Small tables with named rows and columns. After each table, cells are looked up by row and column.

Peb:
,Kamug,Sifuten,Dig,Telol,Gori
Fivo,-45,-67,-23,-38,31
Zunabol,-12,22,-25,3,-82
Puneli,-8,-3,-56,-6,-36
Pomike,-24,13,-26,60,0

Sifuten of Fivo = -67
Sifuten of Pomike = 13
Sifuten of Puneli = -3
Kamug of Zunabol = -12
Telol of Puneli = -6
Gori of Zunabol = -82
Gori of Puneli = -36
Kamug of Pomike = -24
Dig of Pomike = -26
Dig of Fivo = -23
Dig of Zunabol = -25
Dig of Puneli = -56
Telol of Zunabol = 3
Telol of Pomike = 60

Table Rarur
|  | Meviru | Fororu | Mazeki | Fetu | Duv | Biv |
|---|---|---|---|---|---|---|
| Ropibod | -27 | 34 | 8 | 22 | 15 | 38 |
| Mugu | -3 | 31 | 43 | 35 | 51 | -83 |
| Mame | 21 | -26 | 15 | 25 | -5 | 37 |
| Kab | -4 | -32 | 43 | 6 | 32 | 9 |
| Disozuz | 10 | 5 | 7 | 80 | -13 | 24 |
| Tugakav | 46 | 91 | -82 | -10 | 38 | 33 |
| Gaz | 40 | 76 | 11 | -18 | 23 | 66 |
| Rurenum | 29 | 91 | -11 | 4 | -11 | 28 |

Disozuz, Biv -> 24
Tugakav, Fetu -> -10
Rurenum, Fororu -> 91
Gaz, Mazeki -> 11
Tugakav, Meviru -> 46
Mame, Mazeki -> 15
Tugakav, Biv -> 33
Tugakav, Duv -> 38
Mame, Fororu -> -26
Kab, Mazeki -> 43
Kab, Fetu -> 6
Disozuz, Mazeki -> 7
Rurenum, Duv -> -11
Mugu, Meviru -> -3
Mugu, Duv -> 51
Mame, Fetu -> 25
Gaz, Duv -> 23
Ropibod, Biv -> 38
Mame, Biv -> 37
Disozuz, Fetu -> 80

Bapovet
columns: Rar, Vuperu, Nozus, Lepe
Gul: [12, -21, 95, 32]
Lesuba: [-36, -9, -33, -3]
Vapu: [-57, -22, -89, -40]
Tevod: [-27, -41, -29, -40]
Disuva: [-35, -8, -39, -9]
Mur: [-35, -37, -33, -35]
Giti: [-6, -48, 6, -29]
Vab: [-49, -53, -18, -2]
Ziso: [-6, -31, 9, -17]
Fom: [-28, -11, -22, -3]

Rar of Ziso = -6
Nozus of Disuva = -39
Vuperu of Giti = -48
Rar of Disuva = -35
Vuperu of Tevod = -41
Vuperu of Gul = -21
Rar of Mur = -35
Lepe of Lesuba = -3
Nozus of Lesuba = -33
Lepe of Vab = -2
Nozus of Vab = -18
Rar of Giti = -6
Nozus of Vapu = -89
Lepe of Disuva = -9
Vuperu of Disuva = -8
Lepe of Vapu = -40
Lepe of Giti = -29
Lepe of Tevod = -40
Nozus of Fom = -22
Lepe of Gul = 32

Lonok:
cols = Dulabe, Lilesiz, Kos, Sezeg, Gopid
Difo: [200, 128, 72, 233, 119]
Pefek: [142, 131, 139, 127, 144]
Guz: [135, 146, 194, 61, 128]
Loz: [146, 152, 141, 153, 148]
Loluz: [131, 133, 140, 129, 146]
Zamuf: [150, 144, 147, 146, 146]
Fug: [163, 176, 126, 137, 101]
Pini: [214, 132, 145, 108, 142]
Matomom: [162, 158, 133, 149, 120]
Bofovu: [143, 135, 133, 138, 143]
Fovu: [139, 161, 146, 157, 155]
Ped: [145, 149, 144, 147, 145]
Vuf: [144, 149, 147, 147, 145]

Sezeg of Loluz is 129
Kos of Vuf is 147
Gopid of Guz is 128
Lilesiz of Ped is 149
Gopid of Loluz is 146
Lilesiz of Fovu is 161
Kos of Pini is 145
Gopid of Pini is 142

Ruligo:
|  | Vob | Tik | Kotozu | Malovim |
|---|---|---|---|---|
| Tukal | 8.22 | 2.39 | 8.39 | 0.66 |
| Tatu | 4.16 | 5.19 | 8.25 | 7.39 |
| Ruku | 7.16 | 2.24 | 8.01 | 1.45 |
| Kegi | 6.70 | 2.55 | 6.44 | 3.16 |
| Gib | 5.37 | 5.61 | 6.48 | 6.89 |
| Dusosu | 6.84 | 4.37 | 7.11 | 4.63 |
| Kogirut | 6.17 | 4.07 | 6.41 | 5.48 |
| Vologi | 5.88 | 4.83 | 6.34 | 5.89 |
| Mov | 7.04 | 3.20 | 7.68 | 2.89 |
| Guvimom | 6.50 | 2.28 | 6.48 | 2.60 |
| Zavi | 7.74 | 2.16 | 8.19 | 1.04 |

What is the Malovim of Kegi in Ruligo?
3.16
What is the Malovim of Gib in Ruligo?
6.89
What is the Malovim of Mov in Ruligo?
2.89
What is the Vob of Tukal in Ruligo?
8.22
What is the Kotozu of Vologi in Ruligo?
6.34
What is the Kotozu of Dusosu in Ruligo?
7.11
What is the Tik of Zavi in Ruligo?
2.16

Table Fofime
,Zab,Ganefet
Lemuk,26,158
Rorepan,85,23
Bof,166,224
Lur,139,49
Pas,40,46

What is the Zab of Lur in Fofime?
139
What is the Ganefet of Lemuk in Fofime?
158
What is the Zab of Pas in Fofime?
40
What is the Zab of Rorepan in Fofime?
85
What is the Zab of Lemuk in Fofime?
26
What is the Ganefet of Bof in Fofime?
224
What is the Ganefet of Lur in Fofime?
49
What is the Ganefet of Rorepan in Fofime?
23
What is the Zab of Bof in Fofime?
166
What is the Ganefet of Pas in Fofime?
46

Table Fegagi
          Vig  Razef
Rup     -74.8  -34.3
Lumus    78.5  -42.2
Ses      55.3  -42.7
Pasoto  -17.4  -36.5

Razef of Ses = -42.7
Vig of Ses = 55.3
Vig of Rup = -74.8
Razef of Pasoto = -36.5
Vig of Pasoto = -17.4
Vig of Lumus = 78.5
Which row has the largest Razef? Rup

Lof =
         Tosara  Noku  Fugu  Som
Nit         106    85    76  139
Fupuf        84   143    83   96
Pizale      156   120    64   60
Ledafer      80   144   140  127
Fefu        116   110   122  106
Masoge      198    84   172  199

Fefu, Som: 106
Fefu, Tosara: 116
Nit, Som: 139
Ledafer, Som: 127
Pizale, Som: 60
Fupuf, Som: 96
Nit, Fugu: 76
Nit, Tosara: 106
Masoge, Tosara: 198
Masoge, Fugu: 172
Fupuf, Tosara: 84
Ledafer, Fugu: 140
Fupuf, Fugu: 83
Nit, Noku: 85
Pizale, Tosara: 156
Pizale, Fugu: 64
Ledafer, Tosara: 80
Pizale, Noku: 120
Ledafer, Noku: 144
Fupuf, Noku: 143
Which row has the largest Fugu? Masoge

Kog:
	Sudu	Teg	Gogizib	Bupodam	Runube	Tig	Bimo	Nuzozib
Nularob	0.43	0.47	0.31	0.17	0.43	0.39	0.15	0.36
Subavag	0.29	0.35	0.43	0.27	0.29	0.37	0.42	0.33
Bar	0.35	0.37	0.46	0.47	0.27	0.37	0.50	0.36
Nedo	0.35	0.38	0.42	0.46	0.25	0.41	0.49	0.38
Sudipin	0.56	0.34	0.47	0.63	0.27	0.40	0.23	0.46
Bez	0.59	0.28	0.25	0.41	0.17	0.31	0.12	0.77
Pepidi	0.31	0.35	0.45	0.48	0.26	0.40	0.45	0.39

Nularob, Tig: 0.39
Bar, Sudu: 0.35
Sudipin, Sudu: 0.56
Bar, Nuzozib: 0.36
Nularob, Sudu: 0.43
Nedo, Nuzozib: 0.38
Bez, Runube: 0.17
Pepidi, Gogizib: 0.45
Sudipin, Teg: 0.34
Nularob, Bupodam: 0.17
Subavag, Teg: 0.35
Subavag, Gogizib: 0.43
Subavag, Bimo: 0.42
Bez, Gogizib: 0.25
Which row has the largest Bupodam? Sudipin

